(in the rows, 128 means zero)
Each row has a class, written as a number after it.
[186 151 136 139 149  66  88 118 132 131 109 147 107 160 139 126 127  84
 143  87  87 124 110  92 118 154 134  80 140 126 131 158 145 147 124 129
 156 140 118 117 135 148 115  88 134 106 129 122]  3
[162 143 159 124 132  77 101 139 142 126 102 118  98 138 119 143 124 104
 105 138 105 106  95 120 127 125 122  95 141 118 118 143 117 138 146 123
 153 141 120 127 125 136 126 109 136 127 126 143]  4
[ 98  99 155 130 184 113  83 108  20 126 162 134 210  83 118  75  99  68
 152 146 121 121 114 155 116 150 175 128 165  94 153 120  59  96  97 101
 148 131 176 128 148  75 189 183 159 106 158 150]  3
[ 79  99 123 114 124 126 186 129  64 104 121 138 158  96 107  96 138 120
 119 148 149 142 157 155 133 170 160 119 125 108 126  89 127  98 110  95
 104  93 168 130 137  96 132 126 139 130 130 101]  7
[127 128  97 126 108 145 120 126 152 125 162 140  98 107 150 134 124 129
 117  88 106 142 140 108 135 116 104 143 106 135 161 155 122 131 118 134
 125 153 116 106 140 130 126 138 135 115 126 127]  4
[131 130 139 112 161 106  74 137 116 126 162 110  72 139 144 137 123 138
 121 113 120 126 122 133 115  67  91 138 114 119 121 126  97 130 139 135
 156 152 121 133  80 124 146 162 120 122 128 159]  6
[174 121 150 160  78 164 134 113 245 160 137 121 114 141 139 159 114 184
 125 100  98 119 100  98 129 111  83 150 132 156 139 179 148 158 159 188
 123 163  66 124 123 165 100 123 124 145 116 137]  1
[102 121 111 109 104 132 159 163 120 111 118 111 107 106 124 139 118 150
 110 174 164 135 135 146 150 113 149 149 116 121 143 119 142 111 141 111
  98 122 137 112 118  98 124 136 143 112 129 131]  3
[105  95 140 152 188 111 118  76  53 190 197 108 129 148 148  41 133 101
 126  83  91 126 153 120  83 113 113 131 136 127 122  90  46 126 111 136
 162 102 132 155  85 138 190 161 111 164 162 135]  7
[148 142 131 146 118 112 107 147  95  93  80 164 211 101  94 112 132  66
 176 174 125 125  94 133 151 198 215 103 154 112 148 179 150 108 123 128
  97 141 159  92 195 104 121  95 157  82 120 136]  7
[142 126 140 101  95 105 158 137 149  86 109 142 100 117 119 148 120 179
  97 121 135 135 138 136 135 150 110 105 120 122 115 108 158 118 148  98
 127 126 147 129 110 128  99 108 136 136 111  93]  2
[146 138 113 165 140 145  98 117 129 146 148 139 153 142 141 106 134  80
 162 105 111 131 121 114 111 146 149 122 130 138 141 170 135 136 119 166
 125 143 122 116 155 128 136 130 124 125 142 133]  7
[154 147 139 114 148  77  97 146 106 114 109 122  95 149 119 132 132 114
 120 148 122 115 111 111 142 140 141 100 131 105 109 131 143 125 132 118
 157 129 137 128 129 117 120 107 140 114 120 131]  1
[150 126 170 156 149 115 139  95 112 176  77  97 177 171  88  94 142  92
 126 141 110 106 111 115 114 150 146 104 178 127  78  90 126 152 139 148
 148  93 123 156 122 153 131  85 109 171 139 117]  8
[129  98 131 120  74 157 168 130 169  92 111 148 174  77 102 160 111 172
 133 137 131 151 121 150 156 159 129 131 138 129 144 144 152 126 149 119
  90 137 131 112 149 120 103 132 149 125 119 116]  6
[133 130 140 123 123 133 138 127 137 114 116 116 153 125 105 144 138 151
 143 140 143 119 120 138 133 143 138 124 121 136 101 123 157 123 148 141
 132 125 134 141 141 133 107 112 119 137 113 121]  5
[131 115 121 113  53 138 185 129 174  92  99 172 151  92 117 158 130 162
 109 126 127 159 141 120 156 192 141 125 131 122 156 142 163 125 141  92
  89 129 129 107 158 123  73  96 153 113 127  78]  6
[144  90 169 120 132 118 102 116 123  99 154 139 176  72 111 137  90 145
 145  77  90 135 105 154 114 131 116 113 133 114 134 146 101 128 143 108
 141 155 138 126 123 112 144 167 145 131 122 151]  6
[126 110 130 142 192 144  96 126 103 139 153  83 157 132 117 128 131 148
 172 103 150 130 123 181  96  93 118 132 100 146  68 103 130 138 146 169
 152 132 138 172 102 135 168 166  85 171 130 146]  6
[ 99 137  99 152 126 172 136 125  88 145 131 132 158 129 132 121 161  89
 141 160 144 155 141 128 136 149 173 140 153 112 151 131 119 109  92 129
 100 111 146 119 159  99 141 124 140 106 150 111]  2
[139 101 154 124 136 121 122 109 151 140 158 119 105 127 140 118 121 157
 118  86 101 118 122 130 109  98  96 127 125 134 112 135 111 135 138 137
 153 146 115 137 108 143 134 152 118 150 129 132]  8
[134 111 138 112 102  98 166 123 122 107  82 158 145 110 112 130 116 131
 110 132 127 133 132 135 136 191 146  98 137 113 130 114 155 126 138  88
 115 119 144 126 141 125 105  93 145 131 134  97]  3
[142 116 132 114 126 133 121 145 153  80 100 142 139  88 113 171 120 164
 147 135 149 122 115 157 136 156 129 109 102 128 105 143 183 125 154 134
 124 159 141 129 144 119 106 137 141 117  91 138]  1
[113 149  89 125 159 105 130 142 120 160 135  93  19 177 161 123 164 134
  98 127 147 132 156 112 113  82 102 140  95 142 102  90 127 132 120 145
 151 110 116 150  88 154 139 116 107 129 138 119]  4
[107 114 159 149 143 127 126 111  65 146 150 134 182 120 108  83 129  89
 119 144 103 132 116 136 128 137 156 131 173 101 134 117  83 113 106 117
 134 113 146 129 125 101 162 141 141 139 153 122]  2
[124 101 147 108 113  95 175 120 135 117  97 128  87 120 126 141 128 167
  81 124 125 130 150 130 131 157  92 114 126 117 109  85 145 128 137  93
 136 116 135 141  99 126 106 108 145 141 125 103]  1
[127 125 116 122 120 139 128 139 152 123 113 153 115 101 136 154 118 120
 124 145 128 133 127 128 127 135 117 136 124 117 144 153 137 128 129 128
 119 146 118 113 133 119 115 130 144 109 121 152]  0
[145  92 187 142 158  99 105 120  94 134 146 112 142 130 109 100 103 122
 128 100  89 116 110 144 114 112 110 118 163 110 107 111  74 135 138 118
 165 138 137 145 103 113 161 153 137 147 142 135]  6
[135 137 120 124 108 107 162 134 137  90  73 160 148 120 103 141 137 132
 147 148 143 134 130 130 141 190 175 100 124 134 120 119 191 119 137 112
 106 110 154 125 161 136  99  73 134 109 113  98]  0
[ 96 124  92 106  96 154 159 161 150 101 112 113  97 106 127 157 128 176
 113 173 170 140 136 154 157 100 123 153 108 131 131 121 143 111 141 119
 102 135 140 114 139 122 129 138 135 122 112 132]  4
[129 127 131 114 118 119 139 128 127 110 101 147 151 114 116 141 133 132
 120 143 134 137 132 132 131 174 138 106 130 120 124 122 149 126 127 108
 118 128 143 122 139 122 113 104 136 121 124 116]  2
[ 98  90 115  86  92 115 184 140 124  69 137 156 106  65 129 131 108 187
 104 115 142 151 158 153 142 137 117 123  89 134 130 107 152 101 135  93
 110 135 158 106 137 118 104 138 149 122  96 115]  7
[ 98 121 132 119 165 114 127 133  88 138 145 110  85 127 153 122 138 128
 104 136 142 127 149 147 116  93 108 137 118 119 106 101 110 105 116 114
 146 120 135 141  94 121 151 145 122 138 138 126]  2
[128 138 112 159  95 185 141 130 177 126 115 141 185 107 114 156 141 144
 152 161 149 152 117 135 140 147 165 139 137 138 142 151 177 131 142 164
  90 143 113 114 171 131 114 117 135 122 120 131]  2
[144 133 133 138 127 143 119 126 153 134 122 113 151 139 116 131 119 134
 145 137 125 116 104 119 123 128 142 127 137 133 122 152 156 145 149 159
 130 141 107 125 136 139 121 123 124 129 123 141]  3
[130 102 144 128  64 163 198 128 200 106  88 128 177  98  94 163 129 199
 127 150 145 137 120 150 148 151 130 139 128 147 119 131 188 125 156 134
  93 132 122 128 154 143  85 109 129 149 104 104]  8
[ 60  93  86 152  96 237 209 113 146 143 151 104 201  80 114 124 121 158
 138 184 174 149 147 147 142 139 149 199 139 132 160 126 139 117 127 146
  61 110 120 119 165 111 138 167 125 139 151 129]  3
[177 135 144 151 121 109 118  99 152 120 111 158 203 125  87 107 133 117
 164  91  94 133  97 113 131 174 165  92 141 146 117 141 160 150 136 165
 130 140 125 132 166 164 109  88 119 136 104 113]  8
[129 127 122 130 146 146 120 141 153 143 145  88  77 144 142 150 129 169
 134 126 146 121 129 144 108  63  88 157  96 148 106 112 122 134 150 160
 139 130 116 146  89 143 137 152 102 140 114 169]  5
[150 130 168 103 111  63 143 143 127 107 105 128  91 134 116 120 103 146
  88 135 108 114 108 114 137 126 112 106 141 106 112 121 119 127 153  93
 145 121 138 119 101 138 109 113 146 140 118 124]  7
[ 61 132 116 126  84 134 171 145  66 127 119 128 159 117  90  96 159  91
  86 214 149 138 130 127 177 169 191 153 177  73 164 127  86 100 106  80
  82  97 151 106 156  79 139 113 156 114 175  85]  4
[123 145 114 119 136 116 132 161 134 135 122 100  67 146 132 146 139 140
 115 164 154 134 130 133 141  88 123 140 109 128 111 109 141 120 130 136
 128 119 122 134 104 123 128 118 126 127 121 134]  5
[141 101 191 106  97 121 134 145 152  88 103 131 199  74  75 162  81 179
 140 133 116 117  80 168 146 142 124 114 134 122 109 138 134 137 168 127
 126 163 143 123 143 118 109 141 143 144 103 156]  6
[117 148 132 115 174  73  89 134  76 162 164 113   4 174 162  95 118  82
  79 121 106 120 139 110 122  55  93 136 134 101 140  99  58 113 119  89
 176 117 122 132  50 103 163 157 124 109 160 151]  0
[ 93 118 103 168 154 200 103 108  97 173 180 108 170 119 146 111 143  86
 165 133 131 131 137 133 115 106 140 172 138 131 159 155  86 111  96 165
 115 134 114 125 143 110 168 169 124 119 150 157]  5
[161 137 163 106 131  89  96 135 104  68  93 159 198  92  88 147 101 112
 164 138 115 118  82 147 144 182 177  89 135 111 127 156 152 123 150  99
 121 151 177 107 169 115 110 119 150  95 104 135]  3
[118  93 150 114  91 126 163 124 176 119 139 132 104  90 121 155  99 205
 109  97 119 130 129 137 134 113  93 149 116 143 126 118 143 131 162 118
 123 148 121 123 111 136 110 137 132 138 117 135]  0
[125 149 125 110 156  92  83 155 115 134 137 127  53 132 169 147 132 110
  97 145 131 133 131 120 128  74 110 139 110 106 130 133 107 109 125 112
 150 137 126 114  98 119 146 144 136 108 134 150]  2
[107 123  83 142 182 151 100 107  81 131 152 150 159 111 147 112 153  80
 177 109 140 134 148 136 111 164 158 129 108 135 128 146 146 116  95 134
 129 136 137 127 159 122 140 140 114 106 133 126]  3
[117 101 129 146 135 167 112 109 125 176 182 123 121 117 155 105 114 103
 123  89 100 119 131 110 108  87  90 162 138 127 160 148  59 139 104 152
 133 138  98 128 106 126 151 180 126 140 149 169]  8
[125 120 127 118 107  95 164 118 121 138 119 139  93 139 123 102 135 129
  90 123 120 137 144 117 131 142 130 111 135 122 133  96 112 124 122 103
 122 105 131 131 108 135 119 105 128 139 139 108]  8
[177 151 142 124 138  32 113 123  85  98  81 185 109 135 117 125 144  80
 124 109  94 147 131  96 131 203 157  74 142  93 129 110 131 110 113  64
 155 112 161 131 134 122 103  68 161  89 128  90]  5
[122 120 122 103 133  96 123 120  92  95 151 159 110  96 140 116 124 111
 118  86 111 137 144 119 129 153 139 111 124 105 150 133 110 110 118  73
 135 126 156 115 129  96 135 138 152 101 146 113]  4
[143 152 115 137 132 114 110 121 102 111 112 174 145 137 125 127 160  84
 154 116 119 140 133 113 124 187 168 108 126 119 143 142 153 121 105 129
 122 130 148 124 157 119 102  93 135  87 134 102]  5
[122 122 125 146 153 136 105 106 106 159 176 105 134 123 146  91 113  97
 132  99 106 121 127 117 112 105 121 152 136 132 151 138  89 132 122 127
 137 128 120 120  98 112 164 161 126 136 155 145]  3
[142 122 174 130 197  86  86 110  89 123 138 105 149 135 102 111 127 135
 152 105 119 111 105 160 110 128 136  98 125 126  67  99 142 122 144 135
 174 128 158 159 102 122 157 142 119 150 111 129]  1
[ 89 113 124 110 121 129 177 145  76 111 106 118 156 113 105 108 133 139
 126 179 155 136 144 158 141 151 169 128 135 113 116  87 116 115 126 101
 106 105 156 134 131 101 132 111 137 127 143 123]  6
[ 84 111 100 133 163 179 126 120 101 150 189 105 124 110 150 116 136 129
 145 105 148 143 158 148 107  97 115 160 107 136 128 119 100 121 106 143
 118 116 124 137 105 115 157 175 114 136 145 137]  6
[144 123 168 130 148  93  94 131 104 133 124 124 158 121 111 107 109  95
 122 150 101 112  86 135 137 126 148 119 157 107 133 135  82 126 136 119
 150 153 140 131 129 105 161 138 148 122 138 146]  4
[145 123 125 145  96 182 120 127 185 116 120 140 203  87 105 160 125 130
 168 141 133 127 102 140 139 158 143 137 123 147 147 181 160 133 144 167
 100 164 113 110 176 120 107 127 131 120 104 154]  5
[142 131 136 149 110  87 152 112 128 162 117 146  73 185 146  93 148 100
  88 106  94 130 144  78 122 156 118 118 145 124 141 120 127 136 113 114
 134 101 115 127 111 151 110  85 124 133 158  79]  7
[ 73 118  99 170 150 218 128 107 110 171 165 126 186  99 136 114 149 105
 177 147 144 130 132 149 109 133 160 177 126 142 146 150 124 115  96 165
 101 126 122 129 152 118 157 160 112 130 144 149]  0
[126 131 111 142 164 145  77 130 130 149 167 120 111 108 156 151 141 113
 152 106 121 123 118 128 115 100 118 146 100 143 127 162 119 128 120 166
 148 157 116 129 133 132 147 167 119 117 126 157]  4
[127 124 125 132 108 146 139 114 152 130 133 155 153 108 130 132 135 130
 137 116 120 139 131 120 132 149 138 134 123 131 146 148 142 122 123 137
 115 139 119 114 152 126 110 115 132 119 122 121]  5
[ 99 101 144 131 124 140 137 109  87 113 142 154 217  60 120 101 104 109
 152 126 107 126 116 150 143 163 170 143 143 118 164 151 118 100 114 106
 114 142 155 101 156  93 142 155 153 110 135 128]  3
[ 96 124  73 124 103 151 170 145 141 144 137 117  31 142 166 131 152 152
  85 138 154 154 178 113 127 105 101 164 111 129 141 101 116 126 114 111
 111 101 113 121  95 125 120 127 123 125 150 107]  6
[139 135  98 153 127 209  94 135 183 121 148 118 177 107 133 155 121 141
 193 131 150 129 103 151 127 107 133 162 107 156 144 191 166 135 139 188
 107 168 105 116 157 128 133 164 114 118 110 157]  3
[149 197  64 140 140 119  89 154 140 143 101 140  74 179 170 149 174  66
 137 148 150 145 137  82 123 139 163 122 100 128 147 169 155 131 103 147
 124 125 110 120 163 151 112  88 115  75 148 110]  4
[144  94 160 151  97 170 156 112 188 126 120 101 200 127  96 138 107 204
 160 105 132 115 102 152 118 123 109 145 129 168  98 128 178 148 173 199
 117 144 114 156 130 164 116 133 107 177 108 129]  7
[149 142 105 156 103 154 137 110 176 139 138 132 136 146 124 119 142 136
 136 111 118 138 130 103 125 146 130 134 136 150 142 147 146 146 130 161
 116 129 113 119 150 152 117 102 120 132 130 103]  4
[109  73 177 131 137 128 164 105 108 112 132 113 192  99  83 109 114 168
 139 113 119 129 117 176 117 140 137 118 154 121 100  81 121 123 142 118
 133 116 151 158 124 116 152 140 129 161 128 122]  6
[103 107 118 114 124  90 148 129  89 158 149 125  38 135 169 105 112 114
  57 131 107 134 165 107 132 108  93 152 137  97 158 107  76 111 114  74
 141 113 121 115  75 108 144 143 146 126 177 115]  3
[127 137 117 128 117 149 125 148 160 130 134 101 115 132 125 136 123 148
 131 145 134 116 110 135 138  90 122 148 121 142 124 143 125 136 143 161
 127 143 115 124 130 136 134 134 125 129 116 151]  4
[ 86  97 161 138 128 138 188 114  82 153 129  91 180 122  89  87 126 140
 108 165 140 121 135 144 128 126 141 146 166 115 103  71  93 124 127 120
 125  87 138 152 116 118 143 136 121 175 156 125]  8
[149 132 129 124 160 112  97 151 118  99 103 120 157 117 111 160 135 126
 179 130 149 125 109 161 121 136 169  96 115 127  91 142 166 120 137 142
 140 140 147 140 155 124 126 128 127 115 107 148]  8
[107 126 127 127 132 109 164 115 100 130 120 148 106 125 136 111 133 116
 103 134 118 139 154 118 123 154 138 134 137 110 128 102 131 109 108  88
 130 100 151 124 126 124 122 106 136 121 145  88]  0
[154 134 158 120  97  93 158 150 189 134  88 100  68 152 126 153 123 185
  85 144 123 118 110 126 141  90  89 128 126 138  91 111 144 146 172 140
 146 130 106 141  94 158 113  99 127 159 125 112]  4
[128 111 114 158  82 191 182 121 190 153 129  95 108 130 147 156 127 181
 114 137 137 146 142 120 126 102 102 156 132 140 148 140 138 131 135 150
  98 122  91 126 122 139 119 131 130 143 127 124]  1
[117 135 125 139  96 151 135 118 108 113 116 159 216  91  95 109 131  97
 151 154 121 138 119 133 155 189 181 136 145 119 162 145 123 111 114 118
  94 135 152 103 179 104 120 108 150 102 130 117]  5
[140 105 146 127 133  89 155 122 105  82  99 156 172  99  99 119 122 128
 141 115 125 132 138 151 121 203 154  89 123 126 101 106 172 115 135 107
 126 119 168 135 149 125 112 101 136 134 115  93]  7
[100 117 103 122 117 146 157 124 135 152 148 123  58 135 157 114 135 137
  74 146 140 134 161 116 124 117  91 147 124 115 145 122 104 121 112 111
 121 116 101 124  89 118 128 141 134 132 143 121]  1
[131 146 115 127 138 130 104 142 137 153 131 100  59 169 155 137 137 130
 118 132 134 128 126 129 119  76 100 134 119 137 121 123 111 139 127 149
 145 130 110 134  95 139 134 136 109 131 137 145]  6
[ 94 117 108 124 115 133 175 118  77 136 127 133 139 121 123  84 126 120
 110 153 132 137 151 132 140 158 156 142 142 116 144  90 106 113 110  96
 115 101 154 122 132 108 133 117 139 127 148 104]  3
[102 113 128 117 156  99 114 126  76 149 155 121  81 121 144  99 125 116
  95 125 119 127 140 126 134 103 102 144 127 107 128 110  78 114 110 104
 146 122 135 126  86 110 157 153 144 132 140 140]  1
[120 138  86 148 131 196 116 136 185 163 172  91  98 145 149 147 145 139
 145 125 158 137 139 119 111  70 109 163 104 160 136 156 137 141 120 184
 109 135  84 122 123 141 129 155 104 132 119 160]  8
[101 116 119 160 163 199  92 115 110 156 181 113 189 106 137 114 134  98
 179 132 133 121 116 142 120  95 150 165 129 139 143 155  95 126 103 174
 120 151 122 127 150 114 163 188 112 129 129 168]  8
[ 99 100 147 139  92 139 177 103  76 106 130 178 240  92  93  61 112  92
 137 114 109 133 141 136 148 215 180 130 167 110 161 124 117 106 105  82
  94  98 171 105 154  84 127 118 151 133 150  80]  7
[123 123 134 130  73 161 144 129 137  93  83 170 245  74  80 142 123 108
 149 181 135 140 107 142 159 226 194 117 161 114 164 165 155 123 122 116
  71 138 145  94 198 103  97  98 155 102 129 110]  6
[149 123 123 141  76 123 188 125 204 137 118 115  77 156 133 126 128 189
  96 109 115 138 140 101 126 115  92 132 114 153 117 115 166 142 157 157
 126 126  97 128 107 168  98  94 118 159 110  99]  7
[107  78 153  99  90 134 167 117 127  77 128 157 174  53 113 144 107 177
 128 106 127 138 133 157 145 144 126 132 133 116 140 127 132 104 138  91
 107 139 161 116 144 107 114 154 159 131 118 120]  8
